Below is a small trained network, with its code and all its weights. Each question gives an input and a class and asks what happens when units are switched off, that is, made to give their printed mean instead of their output.

import numpy as np


def w(rows, s, z=0):
    codes = np.array(rows[::2]) - 128.0
    scale = np.full(codes.shape[1], s)
    scale[-1] = z or s
    return codes * scale


def f(y):
    return np.maximum(y, 0)


def log_softmax(a):
    a = a - a.max(-1, keepdims=True)
    return a - np.log(np.exp(a).sum(-1, keepdims=True))


def net(x, mask):
    res = np.array(x, float).reshape(1, 3) / 4 @ E
    y = f(res @ A[0][:, :-1].T + A[0][:, -1])
    res = res + np.where(mask, y, B[0][:, -1]) @ B[0][:, :-1]
    return log_softmax(res[-1] @ U[:, :-1].T + U[:, -1])


A, B = {}, {}
E = w([
[77,225,204,105,123,118,57,155,153],'x0',
[133,163,69,53,29,104,110,158,40],'x1',
[198,100,114,119,163,2,66,192,163],'x2',
],0.011)
A[0] = w([
[111,125,179,90,76,101,57,108,198,252],'N1',
[230,49,2,173,154,170,228,84,56,245],'N2',
[72,213,178,79,109,144,97,103,187,129],'N3',
[196,111,89,63,170,54,84,212,173,59],'N4',
[136,172,119,33,151,130,92,121,64,60],'N5',
[143,135,132,112,220,100,114,67,232,202],'N6',
[68,108,145,139,31,190,181,121,138,116],'N7',
[112,127,52,140,42,82,94,125,55,59],'N8',
[104,178,154,172,80,180,171,79,127,104],'N9',
[201,119,69,101,158,88,139,166,163,185],'N10',
[74,94,207,148,113,180,226,58,151,48],'N11',
[63,154,169,76,130,215,156,85,114,60],'N12',
[153,161,102,53,22,128,86,144,66,99],'N13',
[63,210,151,122,148,155,44,165,146,154],'N14',
[161,116,166,140,155,44,99,183,128,106],'N15',
[126,81,235,191,225,169,108,75,215,129],'N16',
],0.0071,0.0024)
B[0] = w([
[212,119,176,58,69,123,149,114,150,178],'N1',
[134,41,214,69,97,87,147,178,206,252],'N2',
[115,23,125,66,117,132,176,186,183,183],'N3',
[149,98,131,113,183,170,63,78,96,210],'N4',
[61,89,141,178,84,96,88,178,140,165],'N5',
[84,124,105,161,58,91,66,84,97,196],'N6',
[167,75,82,88,159,184,22,74,119,182],'N7',
[45,147,107,208,102,98,160,147,119,187],'N8',
[156,102,83,91,142,162,64,66,42,178],'N9',
[151,66,108,77,115,123,71,99,112,191],'N10',
[142,78,48,119,148,105,116,145,92,189],'N11',
[149,106,102,112,160,134,38,103,118,184],'N12',
[41,124,67,201,74,60,99,126,92,207],'N13',
[145,2,156,43,59,106,143,189,180,186],'N14',
[189,118,42,85,159,141,59,79,17,188],'N15',
[59,115,79,211,37,49,117,152,83,223],'N16',
],0.0068,0.013)
U = w([
[60,124,90,253,85,109,107,161,87,87],'0',
[182,114,81,68,182,200,55,76,68,79],'1',
[150,57,177,57,108,156,153,204,210,101],'2',
[146,129,134,107,105,152,136,104,132,253],'3',
[159,183,160,153,219,213,254,145,101,47],'4',
[91,211,175,158,231,198,151,109,152,71],'5',
[121,184,203,191,202,207,167,133,162,62],'6',
[175,208,153,170,195,205,139,176,131,53],'7',
],0.0086,0.006)

Each question gives the input, the list of numbers given to net, and the class t.
The units are the neurons (one row each of A and B). Each row of codes is followed by its name. A weight is (code - 128) times the scale printed after its matrix; where a second scale follows, it is the last column's (A, B and U).
mask holds one flag per neuron, in row order. A switched-off neuron (its flag False) gives its mean, the last column of its row in B, instead of its output. The means were averaged over made-up inputs and are rounded, as every weight is.
A unit's drop is (log p(t) with every unit on - log p(t) with that unit switched off) / (log p(t) with every unit on - log p(t) with every unit switched off).
The circuit of an input: a set's keep is (log p(t) with only the set's units on - log p(t) with every unit switched off) / (log p(t) with every unit on - log p(t) with every unit switched off). Starting from the 12 units with the biggest drops (on a tie, the unit counted first), units are removed one at a time, each time the one whose removal leaves the highest keep (on an exact tie, the one counted first), for as long as the keep stays at least 0.8.
units of the circuit, in order: the units of the circuit, biggest drop first
top k neurons: the k neurons with the biggest drops, biggest first
drop of u: that unit's drop, to one decimal
input [2,4,-7], class 1: units of the circuit, in order => N7
input [-8,6,0], class 2: top 3 neurons => N2, N16, N6
input [-6,-6,3], class 0: top 2 neurons => N16, N6
input [7,5,-3], class 2: top 3 neurons => N14, N3, N16
input [3,-5,-8], class 1: top 3 neurons => N9, N7, N12
input [-4,-7,8], class 1: top 3 neurons => N15, N4, N10
input [5,3,6], class 1: top 2 neurons => N15, N2
input [7,-5,-1], class 2: top 4 neurons => N14, N3, N13, N1
input [6,-2,-1], class 2: top 2 neurons => N14, N3
input [-6,2,-4], class 2: top 2 neurons => N2, N15
input [3,-5,-7], class 1: top 4 neurons => N9, N7, N12, N13
input [6,-7,6], class 0: drop of N2 => 0.5
input [-4,-7,4], class 0: drop of N16 => 0.8
input [6,-5,-4], class 2: units of the circuit, in order => N14
input [-5,1,4], class 2: drop of N7 => 0.3
